Below is a small trained network, with its code and all its weights. Each question gives an input and a class and asks what happens when units are switched off, that is, made to give their printed mean instead of their output.

import numpy as np


def w(rows, s, z=0):
    codes = np.array(rows[::2]) - 128.0
    scale = np.full(codes.shape[1], s)
    scale[-1] = z or s
    return codes * scale


def norm(h):
    return h / np.sqrt((h * h).mean(-1, keepdims=True) + 1e-5)


def f(y):
    return y / 2 * (1 + np.tanh(0.7978845608 * (y + 0.044715 * y**3)))


def log_softmax(a):
    a = a - a.max(-1, keepdims=True)
    return a - np.log(np.exp(a).sum(-1, keepdims=True))


def net(x, mask):
    res = np.array(x, float).reshape(1, 8) / 4 @ E
    u = 0
    for l in range(2):
        y = f(norm(res) @ A[l][:, :-1].T + A[l][:, -1])
        res = res + np.where(mask[u : u + 3], y, B[l][:, -1]) @ B[l][:, :-1]
        u += 3
    return log_softmax(norm(res)[-1] @ U[:, :-1].T + U[:, -1])


A, B = {}, {}
E = w([
[97,173,176,61,152,185],'x0',
[99,156,179,128,129,114],'x1',
[116,144,167,167,148,145],'x2',
[149,49,114,92,135,221],'x3',
[2,144,94,147,30,225],'x4',
[151,148,118,120,101,135],'x5',
[133,117,108,122,135,128],'x6',
[127,157,147,126,111,127],'x7',
],0.0068)
A[0] = w([
[79,146,94,178,57,110,4],'L0N1',
[204,128,183,1,184,212,150],'L0N2',
[36,125,92,89,94,232,180],'L0N3',
],0.0072,0.0033)
B[0] = w([
[9,70,67,62,111,184,152],'L0N1',
[81,67,197,86,118,194,221],'L0N2',
[196,233,114,128,158,70,254],'L0N3',
],0.011,0.006)
A[1] = w([
[171,198,135,184,122,69,104],'L1N1',
[181,251,197,121,189,85,254],'L1N2',
[2,146,85,200,68,131,122],'L1N3',
],0.0072,0.003)
B[1] = w([
[91,160,9,172,155,86,171],'L1N1',
[221,86,128,192,75,161,254],'L1N2',
[52,147,142,158,195,96,174],'L1N3',
],0.012,0.008)
U = w([
[152,190,41,151,161,28,2],'0',
[184,101,126,120,104,120,254],'1',
[3,119,136,63,150,131,94],'2',
],0.011,0.00086)

Each question gives the input, the list of numbers given to net, and the class t.
The units are the neurons (one row each of A and B). Each row of codes is followed by its name. A weight is (code - 128) times the scale printed after its matrix; where a second scale follows, it is the last column's (A, B and U).
mask holds one flag per neuron, layer by layer. A switched-off neuron (its flag False) gives its mean, the last column of its row in B, instead of its output. The means were averaged over made-up inputs and are rounded, as every weight is.
A unit's drop is (log p(t) with every unit on - log p(t) with that unit switched off) / (log p(t) with every unit on - log p(t) with every unit switched off).
The circuit of an input: a set's keep is (log p(t) with only the set's units on - log p(t) with every unit switched off) / (log p(t) with every unit on - log p(t) with every unit switched off). Starting from all 6 units, units are removed one at a time, each time the one whose removal leaves the highest keep (on an exact tie, the one counted first), for as long as the keep stays at least 0.8.
units of the circuit, in order: the units of the circuit, biggest drop first
most important unit: the unit with the biggest drop
top k neurons: the k neurons with the biggest drops, biggest first
k most important neurons of layer l: the k neurons of layer l with the biggest drops, biggest first
drop when u is switched off: that unit's drop, to one decimal
input [5,3,-4,-4,8,-3,2,-6], class 0: most important unit	L0N3
input [3,3,-1,2,-6,4,3,-1], class 2: top 3 neurons	(L0N2 L0N3 L1N2)
input [-3,-5,-8,-1,1,5,-8,5], class 2: units of the circuit, in order	(L0N3 L1N2)
input [-7,-5,4,8,3,-1,-4,-8], class 0: units of the circuit, in order	(L0N2 L1N2)
input [-8,-1,5,6,4,8,-6,4], class 0: top 2 neurons	(L0N2 L0N3)
input [5,4,-5,0,2,-3,-8,-7], class 0: top 3 neurons	(L0N3 L0N1 L1N1)
input [4,-8,-6,6,-6,6,-6,3], class 2: units of the circuit, in order	(L0N2 L1N2)
input [8,4,-1,-5,-4,-3,0,-6], class 1: top 3 neurons	(L0N1 L1N2 L1N3)
input [4,3,7,-2,-8,-1,-2,4], class 1: 2 most important neurons of layer 0	(L0N3 L0N2)
input [6,0,6,2,3,-6,0,3], class 1: units of the circuit, in order	(L1N2 L0N3)
input [-5,-7,6,8,4,-8,1,-3], class 0: top 4 neurons	(L0N2 L0N3 L1N2 L0N1)
input [0,4,-2,2,8,-4,-3,1], class 0: top 2 neurons	(L0N3 L0N2)
input [6,-5,4,-5,-1,3,3,-3], class 1: 2 most important neurons of layer 0	(L0N1 L0N3)
input [5,8,7,8,-5,-3,-5,-8], class 2: units of the circuit, in order	(L0N2)
input [-7,-6,-4,-7,2,-6,6,-5], class 2: 2 most important neurons of layer 0	(L0N3 L0N1)
input [8,6,-4,-5,-2,0,4,-1], class 1: top 3 neurons	(L0N1 L1N2 L1N3)
input [4,5,0,-6,-2,-3,-7,-6], class 1: top 3 neurons	(L1N2 L0N3 L1N3)
input [-3,4,-2,6,2,-7,5,-5], class 0: top 4 neurons	(L0N3 L0N2 L1N1 L0N1)
input [-2,-2,7,-7,1,-2,2,-6], class 2: top 4 neurons	(L0N3 L0N1 L1N2 L1N3)
input [3,-1,8,-4,-2,0,8,8], class 1: units of the circuit, in order	(L1N2)
input [0,8,1,6,3,-1,-4,6], class 0: top 3 neurons	(L0N3 L1N1 L0N1)
input [-2,8,-2,-6,4,1,3,-2], class 2: 2 most important neurons of layer 0	(L0N1 L0N3)
input [4,-2,6,5,-4,3,5,-7], class 2: top 2 neurons	(L0N2 L1N2)
input [2,-8,1,3,-8,-1,1,-6], class 2: top 2 neurons	(L0N3 L0N2)
input [5,6,-8,6,4,-7,8,4], class 1: drop when L1N2 is switched off	0.1
input [6,4,-2,-8,-1,1,8,4], class 1: drop when L1N2 is switched off	1.4
input [6,-8,-6,0,8,1,2,-1], class 0: drop when L1N1 is switched off	0.0
